Here is a tiny trained network, its code and every weight. The questions are about switching its units off for an input and a target symbol, where a switched-off unit gives its printed mean instead of its output.

import numpy as np


def w(rows, s, z=0):
    codes = np.array(rows[::2]) - 128.0
    scale = np.full(codes.shape[1], s)
    scale[-1] = z or s
    return codes * scale


def norm(h):
    return h / np.sqrt((h * h).mean(-1, keepdims=True) + 1e-5)


def softmax(a):
    e = np.exp(a - a.max(-1, keepdims=True))
    return e / e.sum(-1, keepdims=True)


def log_softmax(a):
    a = a - a.max(-1, keepdims=True)
    return a - np.log(np.exp(a).sum(-1, keepdims=True))


def net(x, mask):
    ids = ['αβγδζηθλμξπστφψω'.index(c) for c in x.split()]
    T = len(ids)
    res = E[ids] + P[:T]
    u = 0
    for l in range(2):
        r = norm(res)
        for j in range(3):
            rows = slice(3 * j, 3 * j + 3)
            q, k, v = (r @ M[l][rows].T for M in (Q, K, V))
            z = softmax(np.where(np.tri(T) > 0, q @ k.T / 3**0.5, -1e9)) @ v
            o = O[l][rows]
            res = res + np.where(mask[u + j], z, o[:, -1]) @ o[:, :-1]
        u += 3
    return log_softmax(norm(res)[-1] @ U[:, :-1].T + U[:, -1])


Q, K, V, O = {}, {}, {}, {}
E = w([
[87,219,37,107,169,183],'α',
[123,183,125,177,150,130],'β',
[149,177,101,139,104,136],'γ',
[140,193,74,113,179,115],'δ',
[165,248,155,196,77,96],'ζ',
[120,220,65,135,119,140],'η',
[68,222,78,125,161,124],'θ',
[157,252,63,122,152,141],'λ',
[131,238,112,175,156,135],'μ',
[132,189,64,170,233,165],'ξ',
[124,196,144,185,82,120],'π',
[68,162,55,109,171,168],'σ',
[202,229,106,160,71,141],'τ',
[106,207,60,74,122,122],'φ',
[176,203,99,171,149,161],'ψ',
[122,235,97,178,96,183],'ω',
],0.0014)
P = w([
[167,42,151,163,69,77],'0',
[73,113,87,106,182,64],'1',
[62,146,92,136,161,86],'2',
[38,163,87,144,171,99],'3',
[34,182,87,157,175,104],'4',
[26,191,90,166,172,114],'5',
[21,205,90,176,176,119],'6',
[13,222,82,183,193,125],'7',
[7,222,82,184,183,133],'8',
],0.0016)
Q[0] = w([
[53,223,3,165,194,52],'0.h1',
[218,41,212,96,118,216],'0.h1',
[25,182,34,127,177,79],'0.h1',
[178,170,166,197,74,131],'0.h2',
[115,72,74,4,202,140],'0.h2',
[162,77,99,30,181,92],'0.h2',
[183,126,142,178,132,192],'0.h3',
[218,125,118,110,110,183],'0.h3',
[125,89,209,162,93,177],'0.h3',
],0.0036)
K[0] = w([
[147,53,98,199,91,118],'0.h1',
[119,201,135,90,170,143],'0.h1',
[168,51,131,182,118,92],'0.h1',
[209,85,160,193,88,11],'0.h2',
[20,200,29,2,211,196],'0.h2',
[77,209,71,66,227,128],'0.h2',
[86,148,121,164,151,177],'0.h3',
[63,164,76,108,174,150],'0.h3',
[130,106,112,136,138,175],'0.h3',
],0.0048)
V[0] = w([
[154,30,107,39,174,54],'0.h1',
[81,32,57,179,134,214],'0.h1',
[95,153,23,168,134,174],'0.h1',
[74,145,88,114,108,160],'0.h2',
[63,187,32,73,159,124],'0.h2',
[80,142,137,141,90,97],'0.h2',
[150,123,136,183,162,167],'0.h3',
[157,70,165,74,133,112],'0.h3',
[95,177,125,96,161,6],'0.h3',
],0.0021)
O[0] = w([
[170,104,156,218,122,188,79],'0.h1',
[49,125,67,124,4,148,115],'0.h1',
[94,175,78,142,72,105,164],'0.h1',
[178,121,182,147,106,102,156],'0.h2',
[164,152,168,205,74,123,229],'0.h2',
[117,86,142,127,150,100,181],'0.h2',
[94,135,69,64,135,136,124],'0.h3',
[177,121,157,134,133,172,3],'0.h3',
[80,126,125,205,140,153,247],'0.h3',
],0.0023,0.0018)
Q[1] = w([
[175,73,182,84,172,158],'1.h1',
[162,88,171,99,163,156],'1.h1',
[109,158,81,151,107,101],'1.h1',
[99,203,61,202,134,60],'1.h2',
[75,232,46,176,149,71],'1.h2',
[99,201,28,196,160,120],'1.h2',
[132,233,91,185,78,3],'1.h3',
[171,42,159,48,184,235],'1.h3',
[93,240,71,215,82,13],'1.h3',
],0.0048)
K[1] = w([
[73,182,176,174,164,158],'1.h1',
[74,184,191,176,148,134],'1.h1',
[181,93,99,90,97,128],'1.h1',
[182,53,139,95,89,116],'1.h2',
[187,53,129,121,80,118],'1.h2',
[181,77,160,94,83,94],'1.h2',
[167,2,99,84,71,90],'1.h3',
[89,223,150,155,185,155],'1.h3',
[184,12,119,117,92,98],'1.h3',
],0.0052)
V[1] = w([
[67,177,120,220,184,54],'1.h1',
[170,100,97,95,94,57],'1.h1',
[101,129,150,1,59,181],'1.h1',
[240,80,139,152,75,162],'1.h2',
[138,163,219,168,66,124],'1.h2',
[59,85,120,148,178,198],'1.h2',
[69,20,91,126,134,114],'1.h3',
[161,141,47,177,132,183],'1.h3',
[181,242,88,117,196,148],'1.h3',
],0.0036)
O[1] = w([
[164,71,124,49,57,106,254],'1.h1',
[140,138,92,137,164,74,173],'1.h1',
[82,202,111,144,171,156,23],'1.h1',
[96,107,181,224,138,97,128],'1.h2',
[1,100,194,75,87,123,81],'1.h2',
[163,111,110,145,115,208,78],'1.h2',
[160,72,72,133,158,165,200],'1.h3',
[170,147,111,240,44,131,143],'1.h3',
[199,215,155,138,96,93,82],'1.h3',
],0.0036,0.004)
U = w([
[83,219,237,167,182,96,103],'α',
[94,224,74,65,177,127,116],'β',
[92,146,237,34,140,99,101],'γ',
[214,169,122,38,120,154,92],'δ',
[64,72,156,55,224,176,87],'ζ',
[206,175,96,162,90,224,87],'η',
[213,213,223,133,65,86,94],'θ',
[78,161,81,132,69,108,176],'λ',
[56,114,114,191,95,255,93],'μ',
[187,85,95,101,205,234,97],'ξ',
[131,84,59,152,123,37,254],'π',
[88,126,156,199,226,161,85],'σ',
[72,69,251,170,101,133,84],'τ',
[198,89,202,201,77,178,94],'φ',
[146,53,164,41,57,183,98],'ψ',
[194,217,130,189,195,168,96],'ω',
],0.0091,0.0084)

Each question gives the input, a string of symbols that net reads in full, and the target symbol t.
The units are the heads (3 rows each of Q, K, V and O). Each row of codes is followed by its name. A weight is (code - 128) times the scale printed after its matrix; where a second scale follows, it is the last column's (O and U).
mask holds one flag per head, layer by layer. A switched-off head (its flag False) gives its mean, the last column of its rows in O, instead of its output. The means were averaged over made-up inputs and are rounded, as every weight is.
A unit's drop is (log p(t) with every unit on - log p(t) with that unit switched off) / (log p(t) with every unit on - log p(t) with every unit switched off).
The circuit of an input: a set's keep is (log p(t) with only the set's units on - log p(t) with every unit switched off) / (log p(t) with every unit on - log p(t) with every unit switched off). Starting from all 6 units, units are removed one at a time, each time the one whose removal leaves the highest keep (on an exact tie, the one counted first), for as long as the keep stays at least 0.8.
units of the circuit, in order: the units of the circuit, biggest drop first
unit that matters most: the unit with the biggest drop
heads that matter: for each layer, one digit per head in row order, 1 if its drop is at least 0.15 and else 0, layers parted by /
drop when u is switched off: that unit's drop, to one decimal
input λ θ φ, target θ: units of the circuit, in order	(1.h3; 0.h1)
input σ ω γ, target μ: units of the circuit, in order	(0.h1; 1.h1; 1.h2)
input α σ θ θ η ω τ β, target λ: units of the circuit, in order	(0.h1; 1.h2; 0.h2)
input φ ζ β μ, target τ: units of the circuit, in order	(1.h2; 0.h1)
input φ α λ, target τ: heads that matter	101 / 010
input θ ω δ δ ψ λ β, target ψ: units of the circuit, in order	(1.h1; 1.h2)
input α λ ω σ σ π, target λ: units of the circuit, in order	(0.h1; 1.h1)
input π β θ ω, target ζ: units of the circuit, in order	(1.h3; 0.h2)
input β θ ψ, target ξ: heads that matter	010 / 011
input λ σ φ ξ α σ δ ζ, target θ: units of the circuit, in order	(1.h3)
input α δ δ μ η ω π, target λ: heads that matter	100 / 010
input π ζ τ μ β σ, target ζ: units of the circuit, in order	(1.h3; 0.h2; 0.h1)
input π ζ μ φ ω ξ ζ ψ, target ζ: heads that matter	010 / 001
input δ δ α σ, target φ: heads that matter	110 / 000
input ω λ η, target β: heads that matter	111 / 100
input θ π ψ ξ φ, target ψ: unit that matters most	1.h1
input σ τ θ θ α, target μ: drop when 1.h3 is switched off	0.1
input λ ψ λ λ μ σ, target θ: drop when 1.h3 is switched off	0.7
input ω φ ω α τ ζ ψ η η, target β: drop when 1.h1 is switched off	0.3
